Here is a tiny trained network, its code and every weight. The questions are about switching its units off for an input and a class, where a switched-off unit gives its printed mean instead of its output.

import numpy as np


def w(rows, s, z=0):
    codes = np.array(rows[::2]) - 128.0
    scale = np.full(codes.shape[1], s)
    scale[-1] = z or s
    return codes * scale


def norm(h):
    return h / np.sqrt((h * h).mean(-1, keepdims=True) + 1e-5)


def f(y):
    return np.maximum(y, 0)


def log_softmax(a):
    a = a - a.max(-1, keepdims=True)
    return a - np.log(np.exp(a).sum(-1, keepdims=True))


def net(x, mask):
    res = np.array(x, float).reshape(1, 4) / 4 @ E
    u = 0
    for l in range(2):
        y = f(norm(res) @ A[l][:, :-1].T + A[l][:, -1])
        res = res + np.where(mask[u : u + 12], y, B[l][:, -1]) @ B[l][:, :-1]
        u += 12
    return log_softmax(norm(res)[-1] @ U[:, :-1].T + U[:, -1])


A, B = {}, {}
E = w([
[82,121,84,59,217,87,103,146,237,217,219,211],'x0',
[195,142,220,194,167,210,209,1,117,108,150,147],'x1',
[199,103,96,158,145,207,15,88,110,215,159,177],'x2',
[153,32,157,194,190,98,16,120,77,109,86,209],'x3',
],0.007)
A[0] = w([
[147,118,137,123,181,117,67,53,171,180,134,188,202],'L0N1',
[113,110,88,142,129,89,86,145,134,135,152,136,106],'L0N2',
[171,147,78,114,199,189,145,114,226,203,221,143,233],'L0N3',
[121,184,95,92,122,71,156,126,101,141,142,90,108],'L0N4',
[178,126,175,107,173,155,109,83,203,111,117,122,24],'L0N5',
[157,2,114,123,131,153,58,206,182,125,171,115,154],'L0N6',
[73,116,112,132,108,143,61,124,131,193,165,111,139],'L0N7',
[103,127,105,132,122,99,90,104,104,131,98,174,4],'L0N8',
[144,160,128,107,180,169,89,56,127,104,123,171,209],'L0N9',
[124,149,149,143,107,181,137,137,69,134,110,118,90],'L0N10',
[135,186,55,99,65,98,138,172,123,131,132,36,71],'L0N11',
[75,82,126,135,135,155,97,121,94,41,132,126,65],'L0N12',
],0.009,0.003)
B[0] = w([
[208,197,183,170,200,86,129,248,142,135,137,97,220],'L0N1',
[165,178,59,168,120,168,103,85,255,192,138,93,168],'L0N2',
[106,149,122,188,133,59,119,107,51,75,61,182,248],'L0N3',
[128,174,94,66,99,122,174,189,116,100,167,104,169],'L0N4',
[163,68,219,190,93,58,232,41,156,170,163,133,161],'L0N5',
[111,136,43,140,224,83,110,124,231,98,122,141,199],'L0N6',
[62,58,48,146,103,69,100,119,218,177,182,60,181],'L0N7',
[145,101,114,98,39,109,103,192,217,92,55,153,146],'L0N8',
[176,133,204,114,103,66,109,145,187,203,254,146,197],'L0N9',
[114,146,61,83,29,186,24,79,109,83,132,87,176],'L0N10',
[232,236,180,8,116,128,152,133,104,153,192,46,202],'L0N11',
[112,117,142,64,1,123,142,100,163,152,28,154,159],'L0N12',
],0.006,0.011)
A[1] = w([
[41,201,125,66,158,113,160,66,98,146,215,238,137],'L1N1',
[105,149,181,77,115,227,221,221,59,71,164,73,70],'L1N2',
[149,100,23,190,64,37,95,115,148,108,91,210,90],'L1N3',
[177,126,170,149,68,254,121,94,71,100,99,162,117],'L1N4',
[141,99,90,26,185,196,94,178,201,149,209,87,7],'L1N5',
[147,72,238,200,178,106,206,76,73,226,187,176,3],'L1N6',
[60,61,148,115,87,148,160,102,30,25,99,100,50],'L1N7',
[133,112,130,110,130,103,108,108,187,207,222,155,110],'L1N8',
[147,149,230,118,68,156,113,159,82,194,236,97,233],'L1N9',
[66,81,138,113,117,129,75,111,175,45,67,57,29],'L1N10',
[122,140,26,86,193,150,161,168,185,132,177,127,31],'L1N11',
[155,110,98,170,186,141,88,188,179,129,5,188,97],'L1N12',
],0.007,0.0026)
B[1] = w([
[73,43,206,202,100,254,98,151,113,131,133,237,178],'L1N1',
[161,104,109,82,185,115,121,201,101,63,109,91,217],'L1N2',
[99,47,201,52,98,200,135,128,109,100,131,45,225],'L1N3',
[58,126,68,154,132,137,86,100,167,162,154,168,227],'L1N4',
[93,148,123,169,72,69,176,98,61,150,134,154,191],'L1N5',
[226,66,195,148,127,69,193,49,186,132,72,223,231],'L1N6',
[97,216,118,158,126,99,45,92,73,163,80,163,191],'L1N7',
[132,153,79,175,150,108,170,103,77,136,71,177,216],'L1N8',
[205,75,99,150,179,142,183,125,141,66,167,125,254],'L1N9',
[90,137,236,113,95,196,143,136,84,155,68,152,167],'L1N10',
[73,159,76,180,130,148,154,79,66,202,134,153,198],'L1N11',
[143,82,180,58,168,186,89,155,180,114,171,72,202],'L1N12',
],0.0091,0.0071)
U = w([
[115,85,124,143,246,82,48,209,221,170,172,128,74],'0',
[209,192,140,43,129,126,174,196,112,65,145,40,255],'1',
[63,184,75,107,123,86,135,124,124,189,157,109,250],'2',
[46,152,162,145,158,178,193,184,90,90,176,209,2],'3',
[73,175,173,135,81,152,72,76,70,83,46,129,22],'4',
[213,84,219,177,195,92,184,59,204,126,114,209,198],'5',
[172,120,106,166,112,204,83,63,140,90,165,107,71],'6',
[117,65,201,50,110,190,55,178,202,135,83,52,75],'7',
],0.011,0.0034)

Each question gives the input, the list of numbers given to net, and the class t.
The units are the neurons (one row each of A and B). Each row of codes is followed by its name. A weight is (code - 128) times the scale printed after its matrix; where a second scale follows, it is the last column's (A, B and U).
mask holds one flag per neuron, layer by layer. A switched-off neuron (its flag False) gives its mean, the last column of its row in B, instead of its output. The means were averaged over made-up inputs and are rounded, as every weight is.
A unit's drop is (log p(t) with every unit on - log p(t) with that unit switched off) / (log p(t) with every unit on - log p(t) with every unit switched off).
The circuit of an input: a set's keep is (log p(t) with only the set's units on - log p(t) with every unit switched off) / (log p(t) with every unit on - log p(t) with every unit switched off). Starting from the 12 units with the biggest drops (on a tie, the unit counted first), units are removed one at a time, each time the one whose removal leaves the highest keep (on an exact tie, the one counted first), for as long as the keep stays at least 0.8.
circuit, biggest first: the units of the circuit, biggest drop first
most important unit: the unit with the biggest drop
k most important neurons: the k neurons with the biggest drops, biggest first
k most important neurons of layer l: the k neurons of layer l with the biggest drops, biggest first
drop of u: that unit's drop, to one decimal
input [8,-5,-6,2], class 2: circuit, biggest first	L1N11; L1N5
input [4,-1,-2,-3], class 3: most important unit	L1N1
input [4,-1,-6,-3], class 3: circuit, biggest first	L1N1; L0N1
input [4,1,2,-5], class 3: circuit, biggest first	L1N1; L1N6
input [-6,-3,4,0], class 4: 3 most important neurons	L0N9; L0N1; L0N2
input [-8,4,5,-3], class 6: circuit, biggest first	L0N10; L1N4
input [-3,2,3,-2], class 6: 2 most important neurons	L0N10; L1N6
input [8,-8,-5,3], class 2: 2 most important neurons	L1N11; L1N5
input [-3,7,-7,1], class 4: 2 most important neurons	L0N1; L1N7
input [-4,5,0,-3], class 6: 2 most important neurons of layer 1	L1N4; L1N6
input [-4,6,-1,-4], class 6: 4 most important neurons of layer 0	L0N10; L0N1; L0N11; L0N3
input [-3,5,-3,-1], class 4: 4 most important neurons	L0N10; L0N1; L0N11; L1N7
input [4,1,-8,0], class 3: 2 most important neurons	L1N1; L0N1
input [2,-5,5,-2], class 2: circuit, biggest first	L1N5
input [3,2,-2,-6], class 3: 3 most important neurons	L1N1; L0N1; L0N3
input [5,1,-4,-8], class 3: 2 most important neurons	L1N1; L0N1
input [-8,3,4,-4], class 6: 2 most important neurons of layer 1	L1N4; L1N9
input [-8,3,2,0], class 4: 2 most important neurons of layer 0	L0N11; L0N1
input [8,0,1,-5], class 3: 2 most important neurons	L1N1; L0N3
input [-6,-7,6,1], class 7: circuit, biggest first	L1N3
input [5,3,-6,-1], class 3: 2 most important neurons of layer 0	L0N9; L0N4
input [-6,-7,-3,4], class 7: drop of L0N8	0.1
input [1,1,-7,5], class 7: drop of L1N11	0.1
input [-2,-5,2,5], class 7: drop of L1N3	0.1
